Here is a tiny trained network, its code and every weight. The questions are about switching its units off for an input and a class, where a switched-off unit gives its printed mean instead of its output.

import numpy as np


def w(rows, s, z=0):
    codes = np.array(rows[::2]) - 128.0
    scale = np.full(codes.shape[1], s)
    scale[-1] = z or s
    return codes * scale


def f(y):
    return y / 2 * (1 + np.tanh(0.7978845608 * (y + 0.044715 * y**3)))


def log_softmax(a):
    a = a - a.max(-1, keepdims=True)
    return a - np.log(np.exp(a).sum(-1, keepdims=True))


def net(x, mask):
    res = np.array(x, float).reshape(1, 6) / 4 @ E
    y = f(res @ A[0][:, :-1].T + A[0][:, -1])
    res = res + np.where(mask, y, B[0][:, -1]) @ B[0][:, :-1]
    return log_softmax(res[-1] @ U[:, :-1].T + U[:, -1])


A, B = {}, {}
E = w([
[128,128,126,131,126],'x0',
[82,47,60,93,150],'x1',
[121,132,127,55,1],'x2',
[171,67,101,207,30],'x3',
[129,127,130,129,129],'x4',
[62,112,216,154,103],'x5',
],0.0088)
A[0] = w([
[102,138,141,112,140,123],'neuron 0',
[184,56,172,136,177,136],'neuron 1',
[148,116,145,70,56,122],'neuron 2',
[170,124,90,176,75,127],'neuron 3',
[58,24,58,54,153,85],'neuron 4',
[162,77,120,165,112,128],'neuron 5',
[160,176,74,83,159,117],'neuron 6',
[107,107,142,118,63,113],'neuron 7',
[56,98,185,149,107,128],'neuron 8',
[83,77,73,128,140,96],'neuron 9',
[94,54,96,98,135,90],'neuron 10',
[186,161,47,124,137,123],'neuron 11',
[73,210,113,96,141,143],'neuron 12',
[76,128,137,216,177,119],'neuron 13',
[104,159,120,59,106,121],'neuron 14',
[100,130,138,72,74,107],'neuron 15',
[131,103,102,182,89,91],'neuron 16',
[165,237,151,192,116,97],'neuron 17',
[41,80,244,89,136,107],'neuron 18',
[214,126,82,55,139,142],'neuron 19',
[165,119,102,127,40,143],'neuron 20',
[175,213,189,132,91,84],'neuron 21',
[56,35,94,87,136,72],'neuron 22',
[100,147,128,68,79,111],'neuron 23',
[182,57,157,180,95,169],'neuron 24',
[194,231,155,144,102,70],'neuron 25',
[145,166,143,152,123,254],'neuron 26',
[140,104,114,171,102,70],'neuron 27',
[107,170,130,74,167,91],'neuron 28',
],0.011,0.0087)
B[0] = w([
[162,119,162,97,96,138],'neuron 0',
[102,153,67,109,174,164],'neuron 1',
[112,170,2,136,153,202],'neuron 2',
[160,122,251,59,156,206],'neuron 3',
[62,185,160,119,86,222],'neuron 4',
[145,173,177,44,170,182],'neuron 5',
[184,70,169,135,64,173],'neuron 6',
[204,87,93,115,186,184],'neuron 7',
[185,67,144,229,37,190],'neuron 8',
[71,200,126,98,76,164],'neuron 9',
[68,224,128,163,98,166],'neuron 10',
[148,98,126,235,60,186],'neuron 11',
[206,96,216,97,166,187],'neuron 12',
[230,170,40,154,209,187],'neuron 13',
[194,86,99,96,184,168],'neuron 14',
[175,158,27,116,197,179],'neuron 15',
[182,212,210,92,129,170],'neuron 16',
[30,183,73,127,90,195],'neuron 17',
[175,86,169,211,128,216],'neuron 18',
[165,47,162,196,34,192],'neuron 19',
[139,96,125,110,154,231],'neuron 20',
[75,168,105,125,78,189],'neuron 21',
[99,220,131,138,50,184],'neuron 22',
[171,176,60,151,186,177],'neuron 23',
[141,115,154,36,146,239],'neuron 24',
[27,199,132,161,92,180],'neuron 25',
[60,56,86,82,112,255],'neuron 26',
[176,197,160,111,110,143],'neuron 27',
[143,159,221,54,132,166],'neuron 28',
],0.0066,0.0079)
U = w([
[36,205,117,118,76,98],'0',
[128,78,118,99,133,251],'1',
[198,134,214,43,149,82],'2',
[203,64,137,225,57,80],'3',
[181,146,8,116,193,83],'4',
],0.011,0.014)

Each question gives the input, the list of numbers given to net, and the class t.
The units are the neurons (one row each of A and B). Each row of codes is followed by its name. A weight is (code - 128) times the scale printed after its matrix; where a second scale follows, it is the last column's (A, B and U).
mask holds one flag per neuron, in row order. A switched-off neuron (its flag False) gives its mean, the last column of its row in B, instead of its output. The means were averaged over made-up inputs and are rounded, as every weight is.
A unit's drop is (log p(t) with every unit on - log p(t) with that unit switched off) / (log p(t) with every unit on - log p(t) with every unit switched off).
The circuit of an input: a set's keep is (log p(t) with only the set's units on - log p(t) with every unit switched off) / (log p(t) with every unit on - log p(t) with every unit switched off). Starting from the 12 units with the biggest drops (on a tie, the unit counted first), units are removed one at a time, each time the one whose removal leaves the highest keep (on an exact tie, the one counted first), for as long as the keep stays at least 0.8.
circuit, biggest first: the units of the circuit, biggest drop first
most important unit: the unit with the biggest drop
top k neurons: the k neurons with the biggest drops, biggest first
drop when u is switched off: that unit's drop, to one decimal
input [0,-4,6,2,5,-7], class 3: circuit, biggest first => (neuron 19)
input [-4,3,8,7,3,1], class 4: top 2 neurons => (neuron 2; neuron 15)
input [1,1,5,4,2,1], class 4: circuit, biggest first => (neuron 2; neuron 15; neuron 7)
input [-1,-2,8,6,-1,-2], class 4: top 2 neurons => (neuron 2; neuron 15)
input [6,4,3,-2,4,-8], class 3: circuit, biggest first => (neuron 19; neuron 11)
input [5,-4,-3,6,4,-4], class 2: circuit, biggest first => (neuron 3; neuron 24)
input [-1,5,2,0,1,4], class 0: circuit, biggest first => (neuron 22; neuron 4)
input [-4,6,-8,-3,4,6], class 4: top 3 neurons => (neuron 13; neuron 1; neuron 19)
input [3,8,-2,-4,-4,-8], class 0: top 2 neurons => (neuron 4; neuron 9)
input [7,-1,-7,-6,5,5], class 4: top 2 neurons => (neuron 13; neuron 3)
input [6,-3,6,6,3,-3], class 2: top 3 neurons => (neuron 3; neuron 16; neuron 24)
input [2,5,3,-6,3,-6], class 2: top 2 neurons => (neuron 28; neuron 12)
input [7,6,6,6,1,-6], class 0: top 2 neurons => (neuron 4; neuron 10)
input [6,3,-4,1,2,3], class 4: most important unit => neuron 13
input [1,-8,7,4,6,3], class 0: top 2 neurons => (neuron 25; neuron 21)
input [-7,4,7,-1,6,-8], class 3: top 2 neurons => (neuron 19; neuron 11)
input [-1,6,4,-8,0,7], class 2: top 2 neurons => (neuron 12; neuron 28)
input [8,4,-4,6,0,-7], class 3: drop when neuron 18 is switched off => -0.3
input [-5,-8,0,-7,-3,4], class 0: drop when neuron 17 is switched off => 0.5
input [-7,8,-6,8,5,1], class 0: drop when neuron 19 is switched off => 0.0
input [-1,-8,-7,-2,-7,0], class 0: circuit, biggest first => (neuron 17)
